Below is a small trained network, with its code and all its weights. Each question gives an input and a class and asks what happens when units are switched off, that is, made to give their printed mean instead of their output.

import numpy as np


def w(rows, s, z=0):
    codes = np.array(rows[::2]) - 128.0
    scale = np.full(codes.shape[1], s)
    scale[-1] = z or s
    return codes * scale


def f(y):
    return y / 2 * (1 + np.tanh(0.7978845608 * (y + 0.044715 * y**3)))


def log_softmax(a):
    a = a - a.max(-1, keepdims=True)
    return a - np.log(np.exp(a).sum(-1, keepdims=True))


def net(x, mask):
    res = np.array(x, float).reshape(1, 7) / 4 @ E
    y = f(res @ A[0][:, :-1].T + A[0][:, -1])
    res = res + np.where(mask, y, B[0][:, -1]) @ B[0][:, :-1]
    return log_softmax(res[-1] @ U[:, :-1].T + U[:, -1])


A, B = {}, {}
E = w([
[129,60,19,152],'x0',
[176,253,111,70],'x1',
[67,21,151,93],'x2',
[165,128,249,37],'x3',
[58,121,125,54],'x4',
[108,98,135,18],'x5',
[194,187,62,9],'x6',
],0.0065)
A[0] = w([
[147,113,168,13,172],'N0',
[137,145,53,91,202],'N1',
[220,163,94,82,254],'N2',
[1,85,173,125,117],'N3',
[52,80,190,79,74],'N4',
[130,157,199,94,39],'N5',
[168,52,75,196,76],'N6',
],0.0093,0.0053)
B[0] = w([
[91,137,179,142,246],'N0',
[180,167,203,158,203],'N1',
[97,199,203,149,255],'N2',
[142,68,1,75,211],'N3',
[180,90,84,174,192],'N4',
[72,129,91,131,153],'N5',
[16,33,143,85,186],'N6',
],0.0074,0.0073)
U = w([
[159,122,187,96,252],'0',
[137,7,80,76,4],'1',
],0.012,0.0032)

Each question gives the input, the list of numbers given to net, and the class t.
The units are the neurons (one row each of A and B). Each row of codes is followed by its name. A weight is (code - 128) times the scale printed after its matrix; where a second scale follows, it is the last column's (A, B and U).
mask holds one flag per neuron, in row order. A switched-off neuron (its flag False) gives its mean, the last column of its row in B, instead of its output. The means were averaged over made-up inputs and are rounded, as every weight is.
A unit's drop is (log p(t) with every unit on - log p(t) with that unit switched off) / (log p(t) with every unit on - log p(t) with every unit switched off).
The circuit of an input: a set's keep is (log p(t) with only the set's units on - log p(t) with every unit switched off) / (log p(t) with every unit on - log p(t) with every unit switched off). Starting from all 7 units, units are removed one at a time, each time the one whose removal leaves the highest keep (on an exact tie, the one counted first), for as long as the keep stays at least 0.8.
circuit, biggest first: the units of the circuit, biggest drop first
k most important neurons: the k neurons with the biggest drops, biggest first
drop when u is switched off: that unit's drop, to one decimal
input [-4,-1,1,5,-1,3,-7], class 1: circuit, biggest first => N3, N2
input [-8,-5,8,8,4,-7,-1], class 1: circuit, biggest first => N3
input [5,-4,-7,5,4,-5,-8], class 1: circuit, biggest first => N2, N1
input [8,0,-7,-4,-7,8,-1], class 0: circuit, biggest first => N1, N3
input [-3,-1,-3,-8,-1,-3,-6], class 1: circuit, biggest first => N2, N6
input [-2,3,8,-3,4,5,6], class 0: circuit, biggest first => N1, N0
input [3,-5,-7,4,3,4,-6], class 1: circuit, biggest first => N2, N3
input [2,-1,1,-7,4,4,7], class 0: circuit, biggest first => N1, N3
input [8,-6,-6,2,-7,4,5], class 0: 3 most important neurons => N2, N3, N1
input [6,3,-8,-8,-4,8,-1], class 0: 3 most important neurons => N1, N2, N3
input [-8,-7,3,-2,-7,7,-4], class 1: drop when N3 is switched off => 0.1
input [-1,3,7,3,2,1,-4], class 1: drop when N3 is switched off => 0.2
input [7,1,-2,-7,6,-1,7], class 0: drop when N1 is switched off => 0.3
input [-8,-6,5,0,7,4,1], class 1: most important neuron => N3
input [-4,-5,4,1,-5,-8,-3], class 1: drop when N2 is switched off => 0.2
